Q:
[[142 140 114 113 106]
 [133 117 149 105 124]]
A: 142

Q:
[[122 126 111 139 135 143]
 [131 139 131 128 146 119]
 [130 134 145 107 121 124]]
A: 122

Q: [100 143 126 145 141 152 149]
A: 100

Q: [102 157 124 123]
A: 102

Q: [124 115 153 134 134 136 154]
A: 124

Q: [112  99 147 148 152]
A: 112

Q: [131 116 152 123]
A: 131

Q: [158 131 127 128 122 128]
A: 158
---
[149, 114, 99, 100, 121] => 149

[[138, 128, 139, 139],
 [135, 124, 151, 144],
 [140, 132, 143, 142]] => 138

[[138, 126, 130, 119, 123, 156],
 [119, 140, 115, 122, 141, 133]] => 138

[118, 149, 148, 111, 146, 121] => 118

[131, 134, 112, 108, 107, 124, 100] => 131

[133, 152, 146, 140, 139, 137] => 133

[[132, 142, 123, 137, 128, 127, 129],
 [120, 155, 133, 126, 130, 130, 128],
 [124, 109, 127, 122, 127, 129, 129]] => 132
---
[[136 123 145 114 145 137 139]
 [107 121 119 135 125 111 132]
 [135 150 121 114 124 144 121]] | 144

[[131 121 134 130 106]
 [128 133 129 127 146]
 [138 117 126 111 126]] | 111

[[155 153 115 151 105]
 [156 145 117 155 107]
 [113 139 147 126 127]] | 126

[[109 158  99 112 137]
 [108 156 100 112 138]
 [117 124 139 113 134]] | 113

[[152 124 140 121 125]
 [153 119 134 120 132]
 [152 124 140 121 125]] | 121

[[156 109 131 124]
 [155 124 128 126]
 [157 111 119 153]] | 119

[[103 157 146 155 144 102]
 [133 122 134 132 119 134]
 [136 141 116 118 139 130]] | 139
---
Q: [122 105 141 119 155 137 114]
A: 122, 114

Q: [155  99 102 146]
A: 155, 146

Q: [130 138 128 144 139 108 153]
A: 130, 153

Q: [137 104 127 143 112 119 123]
A: 137, 123

Q:
[[108 139 151 126 110 112]
 [123 120 141 134 126 100]
 [114 113 124 118 126 134]]
A: 108, 134

Q: [128 138 139 119 103 119]
A: 128, 119

Q:
[[141 134 107 107 135]
 [123 125 138 143 109]
 [115 124 149 124 120]]
A: 141, 120

Q: [149 130 103 132 137]
A: 149, 137

Q: [121 132 116 133 120 153 111]
A: 121, 111

Q: [155 126 118 136 126 143]
A: 155, 143
---
[128 120 106 123 108] => 108, 128

[[109 148 120 111 146 145]
 [105 107 135 146 147 111]] => 145, 105

[[118 127 136 120 131 114]
 [124 126 128 127 128 145]
 [125 127 122 103 127 140]] => 114, 125

[[113 134 113 157 131]
 [126 120 114 115 103]] => 131, 126

[124 103 146 138 128 112 116] => 116, 124

[[117 149 104 132]
 [147 135 129 117]
 [138 131 141 143]] => 132, 138

[[103 143 126 128 139  99]
 [153 132 112 121 132 133]] => 99, 153
---
Input: [125 142 115 116 150 152 122]
Output: 116

Input:
[[136 129 110 115]
 [115 120 105 144]
 [132 129 109 142]]
Output: 109

Input:
[[107 119 134 133 113 103 119]
 [152 148 152 150 140 107 100]]
Output: 103

Input: [100 138 113 115 124]
Output: 113

Input: [135 107 115 128 120 118 121]
Output: 115

Input:
[[126 134 131 132 132 130 125]
 [128 126 126 124 124 127 112]
 [124 129 128 128 129 123 101]]
Output: 112

Input:
[[107 138 101 134]
 [134 145 125 149]]
Output: 107
---
[[148 141 155 138 148  99]
 [132 146 124 130 156 122]
 [128 145 127 129 156 123]] yields 155

[[122 137 127 126 129 130 127]
 [116 153 125 129 134 128 123]
 [142 102 130 128 119 125 132]] yields 127

[[117 119 141 133 139 157 116]
 [119 131 109 114 125 111 135]
 [157 137 131 117 156 133 152]] yields 141

[[131 121 120 147 144 131]
 [130 137 116 148 143 131]
 [106 137 122 104 118 109]] yields 120

[[131 126 149 129 133 118]
 [112 157 130 136 117 146]
 [124 149 131 149 135 101]] yields 149

[[139 123 122 116 125 143 147]
 [136  99 129 132 130 118 124]
 [125 111 122 131 135 130 134]] yields 122

[[136 123 106 151]
 [107 108 150 107]
 [150 107 105 137]] yields 106

[[123 103 151 129 121 113]
 [115 103 122 123 135 127]
 [114 103 122 124 149 135]] yields 151
---
[[133 127 147 131 145]
 [139 118 140 141 154]] Out: 131

[136 103 105 110] Out: 105

[[127 114 104 136]
 [124 112 107 137]] Out: 104

[147 152 156 119 128 119] Out: 128

[142 140 158 120 143] Out: 120

[[118 140 146 122 139]
 [151 105 141 156 155]] Out: 122

[127 125 135 151 130 123] Out: 130
---
[[150 132 125 146 135 127 138]
 [115 121 121 119 139 129 109]
 [121 144 126 131 148 122 119]] → 119

[[106 112 109 135 106]
 [121 110 117 117 150]
 [127 141 143 140 133]] → 133

[[144 118 105 101 142 130]
 [131 156 123 130 133 144]
 [115 130 125 145 113 132]] → 132

[[130 139 121 101 102 107]
 [140 134 117 104 114 105]
 [131 136 116 111 119 123]] → 123

[[136 102 118 143 146 142]
 [108 117 100 147 129 137]
 [123 129 120 157 128 156]] → 156

[[132 106 129 138]
 [131 110 126 130]
 [128 114 132 130]] → 130

[[102 126 155 135 104]
 [103 115 140 156 145]
 [102 128 156 128 101]] → 101
---
Input:
[[111 144 115 141]
 [143 106 150 141]]
Output: 115

Input:
[[129 114 140 128 136 118 133]
 [134 127 112 121 155 122 131]]
Output: 140

Input:
[[138 139 134 113 150]
 [114 124 147 136 112]]
Output: 134

Input:
[[140 117 134 143]
 [120 102 137 133]]
Output: 134

Input:
[[142 117 107 108 148]
 [118 147 149 109 111]]
Output: 107

Input:
[[147 113 118 131 125]
 [104 127 155 119 155]]
Output: 118
